Below is a small trained network, with its code and all its weights. Each question gives an input and a target symbol and asks what happens when units are switched off, that is, made to give their printed mean instead of their output.

import numpy as np


def w(rows, s, z=0):
    codes = np.array(rows[::2]) - 128.0
    scale = np.full(codes.shape[1], s)
    scale[-1] = z or s
    return codes * scale


def norm(h):
    return h / np.sqrt((h * h).mean(-1, keepdims=True) + 1e-5)


def f(y):
    return np.maximum(y, 0)


def softmax(a):
    e = np.exp(a - a.max(-1, keepdims=True))
    return e / e.sum(-1, keepdims=True)


def log_softmax(a):
    a = a - a.max(-1, keepdims=True)
    return a - np.log(np.exp(a).sum(-1, keepdims=True))


def net(x, mask):
    ids = ['ΓΛΠαδηφ'.index(c) for c in x.split()]
    T = len(ids)
    res = E[ids] + P[:T]
    u = 0
    for l in range(3):
        q, k, v = (norm(res) @ M[l].T for M in (Q, K, V))
        z = softmax(np.where(np.tri(T) > 0, q @ k.T / 4**0.5, -1e9)) @ v
        res = res + np.where(mask[u], z, O[l][:, -1]) @ O[l][:, :-1]
        u += 1
        y = f(norm(res) @ A[l][:, :-1].T + A[l][:, -1])
        res = res + np.where(mask[u : u + 8], y, B[l][:, -1]) @ B[l][:, :-1]
        u += 8
    return log_softmax(norm(res)[-1] @ U[:, :-1].T + U[:, -1])


Q, K, V, O, A, B = {}, {}, {}, {}, {}, {}
E = w([
[50,175,129,123,144,127,150],'Γ',
[157,106,149,217,113,128,161],'Λ',
[98,153,114,150,184,64,114],'Π',
[94,241,102,1,156,146,145],'α',
[176,174,85,10,165,70,109],'δ',
[229,111,49,171,166,83,116],'η',
[70,94,246,141,62,176,175],'φ',
],0.0043)
P = w([
[114,43,108,99,194,193,59],'0',
[70,150,6,160,58,58,170],'1',
[128,91,116,101,229,128,217],'2',
[121,194,75,152,61,61,122],'3',
[137,80,124,93,231,118,203],'4',
[146,188,112,135,64,64,109],'5',
[135,73,122,103,227,124,203],'6',
[164,180,146,121,70,68,98],'7',
[140,92,119,104,248,122,205],'8',
[185,183,180,111,79,74,95],'9',
[159,65,141,117,249,131,200],'10',
],0.0024)
Q[0] = w([
[179,3,90,200,154,165,136],'0.h1',
[168,66,135,17,79,246,76],'0.h1',
[119,199,84,102,165,35,70],'0.h1',
[199,166,140,189,107,208,61],'0.h1',
],0.0062)
K[0] = w([
[254,75,137,197,137,160,91],'0.h1',
[220,103,214,16,6,155,141],'0.h1',
[156,196,57,51,202,45,83],'0.h1',
[198,143,98,198,8,99,194],'0.h1',
],0.005)
V[0] = w([
[143,181,163,90,59,109,119],'0.h1',
[138,114,115,11,145,208,83],'0.h1',
[244,173,6,101,180,73,86],'0.h1',
[47,246,149,44,85,134,113],'0.h1',
],0.0026)
O[0] = w([
[113,130,76,174,161,114,142,71],'0.h1',
[132,132,170,204,102,151,72,133],'0.h1',
[119,80,161,160,3,179,221,197],'0.h1',
[46,64,78,218,168,121,65,254],'0.h1',
],0.003,0.00094)
A[0] = w([
[94,119,172,109,162,222,158,21],'0.n1',
[156,1,208,209,129,211,159,36],'0.n2',
[128,125,126,134,127,131,130,89],'0.n3',
[179,172,119,145,89,44,108,114],'0.n4',
[44,133,151,136,206,64,132,109],'0.n5',
[54,99,165,114,23,213,186,57],'0.n6',
[61,161,149,174,133,187,46,2],'0.n7',
[85,121,174,249,24,154,121,18],'0.n8',
],0.0035,0.0013)
B[0] = w([
[143,134,90,121,122,60,197,171],'0.n1',
[84,167,30,110,172,97,109,168],'0.n2',
[130,125,134,132,119,133,128,128],'0.n3',
[40,131,148,163,89,75,130,183],'0.n4',
[217,107,145,114,74,180,170,253],'0.n5',
[143,93,95,253,222,150,178,156],'0.n6',
[180,95,165,102,50,142,181,157],'0.n7',
[48,153,76,209,177,142,201,160],'0.n8',
],0.0035,0.0032)
Q[1] = w([
[163,82,105,168,126,76,209],'1.h1',
[174,103,99,85,176,143,255],'1.h1',
[174,112,105,27,209,166,170],'1.h1',
[130,80,129,220,104,54,41],'1.h1',
],0.0061)
K[1] = w([
[160,112,174,209,99,140,117],'1.h1',
[163,82,144,136,123,254,98],'1.h1',
[161,100,122,61,136,216,72],'1.h1',
[136,147,193,178,100,8,114],'1.h1',
],0.0076)
V[1] = w([
[3,174,54,99,145,190,114],'1.h1',
[80,88,15,163,53,179,84],'1.h1',
[109,26,124,174,119,176,118],'1.h1',
[188,3,189,195,165,116,104],'1.h1',
],0.0026)
O[1] = w([
[203,79,217,159,215,110,77,119],'1.h1',
[197,252,203,147,158,164,107,180],'1.h1',
[135,207,161,143,204,99,64,255],'1.h1',
[66,245,81,118,168,47,41,140],'1.h1',
],0.0028,0.00056)
A[1] = w([
[48,114,171,193,127,105,190,132],'1.n1',
[113,87,99,106,151,80,106,98],'1.n2',
[154,234,168,190,246,56,70,2],'1.n3',
[47,163,75,142,64,76,88,120],'1.n4',
[105,176,25,157,112,65,89,141],'1.n5',
[230,62,138,142,148,80,130,109],'1.n6',
[149,147,252,128,13,104,145,88],'1.n7',
[132,156,164,33,151,103,137,103],'1.n8',
],0.0041,0.0034)
B[1] = w([
[178,168,70,113,127,163,86,255],'1.n1',
[137,129,136,114,89,162,163,150],'1.n2',
[165,126,66,87,186,18,46,159],'1.n3',
[125,231,136,190,137,189,125,208],'1.n4',
[71,128,187,209,195,170,137,225],'1.n5',
[51,160,149,116,155,202,112,186],'1.n6',
[209,104,171,90,92,2,233,195],'1.n7',
[120,135,115,207,111,145,137,210],'1.n8',
],0.0044,0.0028)
Q[2] = w([
[145,163,152,236,77,162,107],'2.h1',
[138,134,199,199,2,87,94],'2.h1',
[105,115,84,75,232,118,152],'2.h1',
[142,127,173,167,15,97,100],'2.h1',
],0.0049)
K[2] = w([
[167,223,148,212,136,109,152],'2.h1',
[142,191,172,155,178,54,236],'2.h1',
[100,49,99,105,98,151,18],'2.h1',
[141,184,166,140,166,60,253],'2.h1',
],0.005)
V[2] = w([
[127,148,148,213,152,83,212],'2.h1',
[4,57,174,73,105,43,172],'2.h1',
[79,134,150,124,143,223,51],'2.h1',
[254,213,52,151,146,139,127],'2.h1',
],0.003)
O[2] = w([
[131,180,83,54,141,250,41,178],'2.h1',
[129,129,41,211,240,117,198,2],'2.h1',
[212,83,183,217,98,85,132,173],'2.h1',
[73,126,164,8,27,152,24,222],'2.h1',
],0.0026,0.0024)
A[2] = w([
[2,154,73,206,138,192,59,64],'2.n1',
[171,92,127,72,98,109,119,72],'2.n2',
[122,148,181,188,114,91,92,137],'2.n3',
[163,134,98,81,96,177,92,2],'2.n4',
[150,95,163,116,70,31,148,46],'2.n5',
[93,175,127,108,100,154,126,69],'2.n6',
[94,160,154,71,120,131,116,129],'2.n7',
[172,102,92,90,149,102,158,160],'2.n8',
],0.0067,0.0035)
B[2] = w([
[1,148,204,184,144,157,71,253],'2.n1',
[84,124,140,172,161,130,143,165],'2.n2',
[122,151,71,91,127,159,152,201],'2.n3',
[210,189,53,152,86,127,150,162],'2.n4',
[103,81,192,133,32,21,141,186],'2.n5',
[172,169,110,154,106,138,115,231],'2.n6',
[161,105,107,167,122,118,137,228],'2.n7',
[95,108,127,108,102,139,84,185],'2.n8',
],0.0065,0.0036)
U = w([
[1,186,162,198,133,187,73,121],'Γ',
[244,196,36,140,51,169,139,57],'Λ',
[109,84,199,113,34,13,152,230],'Π',
[157,133,96,55,205,59,10,254],'α',
[208,77,247,75,174,229,143,123],'δ',
[147,66,71,246,221,85,203,46],'η',
[45,64,39,13,117,187,170,47],'φ',
],0.0046,0.00063)

Each question gives the input, a string of symbols that net reads in full, and the target symbol t.
The units are the heads (4 rows each of Q, K, V and O) and the neurons (one row each of A and B). Each row of codes is followed by its name. A weight is (code - 128) times the scale printed after its matrix; where a second scale follows, it is the last column's (O, A, B and U).
mask holds one flag per unit, layer by layer, with each layer's heads first. A switched-off unit (its flag False) gives its mean, the last column of its rows in O or B, instead of its output. The means were averaged over made-up inputs and are rounded, as every weight is.
A unit's drop is (log p(t) with every unit on - log p(t) with that unit switched off) / (log p(t) with every unit on - log p(t) with every unit switched off).
The circuit of an input: a set's keep is (log p(t) with only the set's units on - log p(t) with every unit switched off) / (log p(t) with every unit on - log p(t) with every unit switched off). Starting from the 12 units with the biggest drops (on a tie, the unit counted first), units are removed one at a time, each time the one whose removal leaves the highest keep (on an exact tie, the one counted first), for as long as the keep stays at least 0.8.
circuit, biggest first: the units of the circuit, biggest drop first
k most important neurons: the k neurons with the biggest drops, biggest first
k most important neurons of layer l: the k neurons of layer l with the biggest drops, biggest first
drop of u: that unit's drop, to one decimal
input α φ δ φ Γ Γ η Π δ, target δ: circuit, biggest first : (1.h1)
input Γ Π φ δ α Λ α φ Π Π, target Π: circuit, biggest first : (1.n7 2.n5 0.h1)
input Γ φ Γ η α δ, target Γ: circuit, biggest first : (1.n5 0.h1)
input Γ Γ Λ Π δ δ η δ Γ δ, target Π: circuit, biggest first : (1.n7 0.h1 2.n5)
input α φ Π, target δ: circuit, biggest first : (1.h1 1.n6 0.h1 2.n1)
input φ Γ Λ Γ, target Λ: 2 most important neurons : (0.n2 0.n6)
input δ Γ Π η δ δ η Γ η φ α, target Π: 2 most important neurons : (1.n4 1.n5)
input Π α Γ Π, target Λ: 4 most important neurons : (1.n7 1.n4 0.n5 2.n1)
input φ α Π α δ α, target Π: 4 most important neurons : (1.n7 0.n2 0.n8 1.n4)
input η δ Γ α Π α, target Λ: 2 most important neurons : (0.n5 2.n1)
input φ η φ Π Π δ, target Γ: 4 most important neurons : (0.n5 1.n5 2.n1 1.n4)
input α φ δ δ α Π η, target δ: 2 most important neurons : (1.n6 2.n1)
input η Γ δ, target Λ: 2 most important neurons : (0.n2 2.n1)
input Γ Γ α φ δ δ δ Γ α, target α: most important neuron of layer 2 : (2.n1)
input φ η Λ Λ η φ δ φ Γ, target η: 2 most important neurons of layer 0 : (0.n2 0.n5)
input δ δ φ δ φ Γ φ η Γ Γ, target Π: 3 most important neurons : (1.n7 0.n7 0.n5)
input Γ Π φ φ η η φ Π φ, target α: 2 most important neurons of layer 0 : (0.n7 0.n2)
input Γ α φ δ φ Λ η η φ Γ Π, target α: 2 most important neurons : (1.n3 0.n7)
input φ η Λ Λ Λ φ, target Λ: 3 most important neurons : (0.n6 1.n7 0.n2)
input Λ φ Π α α Π φ φ φ, target φ: most important neuron of layer 1 : (1.n5)
input φ φ φ η φ η φ δ Γ η, target Π: 2 most important neurons of layer 1 : (1.n7 1.n1)
input δ φ Γ Π Γ δ Γ, target Π: 2 most important neurons of layer 1 : (1.n4 1.n5)
input φ Λ φ φ η δ δ α Π α δ, target η: 2 most important neurons : (0.n7 2.n1)
input Γ δ Γ Π Γ Γ α δ φ η Γ, target α: 3 most important neurons : (1.n3 0.n7 2.n1)
input δ δ φ, target Π: 2 most important neurons : (2.n5 1.n5)
input η Γ Λ Π Γ Π, target Λ: 3 most important neurons of layer 0 : (0.n5 0.n6 0.n2)
input α Λ δ φ δ φ Π Λ Π φ φ, target δ: drop of 0.h1 : 2.0
